Below is a small trained network, with its code and all its weights. Each question gives an input and a class and asks what happens when units are switched off, that is, made to give their printed mean instead of their output.

import numpy as np


def w(rows, s, z=0):
    codes = np.array(rows[::2]) - 128.0
    scale = np.full(codes.shape[1], s)
    scale[-1] = z or s
    return codes * scale


def norm(h):
    return h / np.sqrt((h * h).mean(-1, keepdims=True) + 1e-5)


def f(y):
    return y / 2 * (1 + np.tanh(0.7978845608 * (y + 0.044715 * y**3)))


def log_softmax(a):
    a = a - a.max(-1, keepdims=True)
    return a - np.log(np.exp(a).sum(-1, keepdims=True))


def net(x, mask):
    res = np.array(x, float).reshape(1, 7) / 4 @ E
    u = 0
    for l in range(3):
        y = f(norm(res) @ A[l][:, :-1].T + A[l][:, -1])
        res = res + np.where(mask[u : u + 7], y, B[l][:, -1]) @ B[l][:, :-1]
        u += 7
    return log_softmax(norm(res)[-1] @ U[:, :-1].T + U[:, -1])


A, B = {}, {}
E = w([
[128,124,130,130,126],'x0',
[101,183,235,196,139],'x1',
[175,120,151,2,109],'x2',
[127,108,133,131,118],'x3',
[217,184,106,174,73],'x4',
[128,116,130,130,125],'x5',
[128,145,124,125,134],'x6',
],0.0085)
A[0] = w([
[111,146,148,162,165,100],'0.n1',
[166,117,109,46,114,114],'0.n2',
[165,121,117,131,106,112],'0.n3',
[112,105,6,159,148,169],'0.n4',
[93,93,117,125,106,121],'0.n5',
[216,149,119,166,81,189],'0.n6',
[164,147,203,70,121,4],'0.n7',
],0.015,0.0035)
B[0] = w([
[115,30,120,150,147,169],'0.n1',
[113,101,51,136,194,219],'0.n2',
[179,79,117,130,91,147],'0.n3',
[167,140,253,72,92,254],'0.n4',
[90,194,136,106,161,152],'0.n5',
[166,158,102,170,61,230],'0.n6',
[163,140,227,83,86,175],'0.n7',
],0.015,0.0083)
A[1] = w([
[84,81,171,123,134,101],'1.n1',
[151,158,44,115,97,30],'1.n2',
[86,140,157,187,91,107],'1.n3',
[162,133,87,220,72,38],'1.n4',
[231,92,132,175,90,197],'1.n5',
[151,169,147,9,88,2],'1.n6',
[123,128,196,106,74,117],'1.n7',
],0.014,0.0028)
B[1] = w([
[149,50,165,193,157,187],'1.n1',
[201,7,137,152,139,159],'1.n2',
[114,165,84,144,168,172],'1.n3',
[2,186,104,69,194,201],'1.n4',
[156,142,47,161,85,254],'1.n5',
[107,126,130,220,154,229],'1.n6',
[137,216,130,100,140,228],'1.n7',
],0.014,0.0085)
A[2] = w([
[191,198,77,35,56,162],'2.n1',
[157,169,161,103,16,3],'2.n2',
[172,103,250,12,143,73],'2.n3',
[148,113,143,234,82,132],'2.n4',
[76,93,91,15,180,120],'2.n5',
[149,81,91,87,134,77],'2.n6',
[68,170,219,126,169,135],'2.n7',
],0.014,0.0019)
B[2] = w([
[151,77,245,102,193,240],'2.n1',
[131,157,227,196,148,206],'2.n2',
[47,135,17,89,23,237],'2.n3',
[64,144,167,83,185,204],'2.n4',
[70,255,153,209,143,184],'2.n5',
[149,152,63,143,124,158],'2.n6',
[169,67,86,36,47,255],'2.n7',
],0.015,0.0079)
U = w([
[70,119,95,27,31,193],'0',
[43,234,36,154,180,179],'1',
[191,202,247,154,149,162],'2',
[226,92,49,131,174,1],'3',
[49,37,175,136,210,21],'4',
],0.014,0.0016)

Each question gives the input, the list of numbers given to net, and the class t.
The units are the neurons (one row each of A and B). Each row of codes is followed by its name. A weight is (code - 128) times the scale printed after its matrix; where a second scale follows, it is the last column's (A, B and U).
mask holds one flag per neuron, layer by layer. A switched-off neuron (its flag False) gives its mean, the last column of its row in B, instead of its output. The means were averaged over made-up inputs and are rounded, as every weight is.
A unit's drop is (log p(t) with every unit on - log p(t) with that unit switched off) / (log p(t) with every unit on - log p(t) with every unit switched off).
The circuit of an input: a set's keep is (log p(t) with only the set's units on - log p(t) with every unit switched off) / (log p(t) with every unit on - log p(t) with every unit switched off). Starting from the 12 units with the biggest drops (on a tie, the unit counted first), units are removed one at a time, each time the one whose removal leaves the highest keep (on an exact tie, the one counted first), for as long as the keep stays at least 0.8.
circuit, biggest first: the units of the circuit, biggest drop first
k most important neurons: the k neurons with the biggest drops, biggest first
top k neurons in layer l: the k neurons of layer l with the biggest drops, biggest first
drop of u: that unit's drop, to one decimal
input [0,1,-4,-7,2,3,-1], class 1: circuit, biggest first : 1.n4
input [1,-8,1,-6,6,7,-2], class 3: 3 most important neurons : 0.n2; 0.n7; 1.n2
input [3,5,-1,-4,-2,0,0], class 4: 2 most important neurons : 0.n4; 0.n6
input [1,6,1,-5,-2,4,-5], class 0: top 2 neurons in layer 0 : 0.n6; 0.n2
input [-2,-1,8,6,6,8,-3], class 3: 2 most important neurons : 0.n2; 0.n4
input [5,6,0,7,-5,-1,1], class 4: 4 most important neurons : 0.n4; 1.n1; 0.n1; 0.n7
input [-5,7,-3,-8,-1,0,-5], class 4: top 2 neurons in layer 0 : 0.n6; 0.n1
input [7,-8,5,-6,0,-1,-1], class 1: circuit, biggest first : 0.n2; 2.n5
input [2,-4,0,7,8,-3,1], class 2: top 4 neurons in layer 2 : 2.n1; 2.n7; 2.n2; 2.n3
input [8,-5,1,-6,7,-1,-2], class 3: circuit, biggest first : 0.n2; 1.n2
input [3,-3,0,-7,6,4,6], class 2: 2 most important neurons : 2.n1; 0.n4
input [-6,-5,0,8,5,6,-3], class 2: 2 most important neurons : 0.n4; 2.n1
input [6,2,-6,-1,8,7,-6], class 1: 2 most important neurons : 1.n4; 0.n4
input [8,8,-3,4,7,-8,2], class 1: circuit, biggest first : 0.n4
input [-7,-3,4,2,0,-8,0], class 1: 2 most important neurons : 0.n6; 2.n5
input [6,3,0,-6,-6,0,8], class 4: 3 most important neurons : 0.n4; 1.n1; 0.n1
input [0,3,-4,-8,0,8,3], class 4: top 2 neurons in layer 0 : 0.n1; 0.n6
input [-5,1,0,0,-4,-6,5], class 4: top 2 neurons in layer 0 : 0.n4; 0.n2
input [7,-1,-8,-7,8,1,7], class 2: top 2 neurons in layer 2 : 2.n1; 2.n3
input [1,8,1,-1,-7,-8,3], class 0: circuit, biggest first : 2.n7
input [1,5,-3,-8,0,-4,7], class 4: top 3 neurons in layer 1 : 1.n7; 1.n5; 1.n1
input [5,-1,6,-6,2,-5,8], class 3: 2 most important neurons : 0.n2; 0.n4
input [0,-5,-1,6,8,8,-2], class 2: 2 most important neurons : 0.n4; 2.n1
input [3,-1,6,7,8,4,1], class 3: 2 most important neurons : 0.n4; 0.n2
input [-8,7,0,8,-4,-2,-5], class 4: top 3 neurons in layer 0 : 0.n4; 0.n1; 0.n7
input [1,-2,8,1,5,-6,1], class 3: 2 most important neurons : 0.n2; 0.n4
input [1,2,-4,4,4,1,8], class 1: most important neuron : 1.n4
input [1,5,-2,1,-5,0,1], class 4: drop of 0.n4 : 1.8
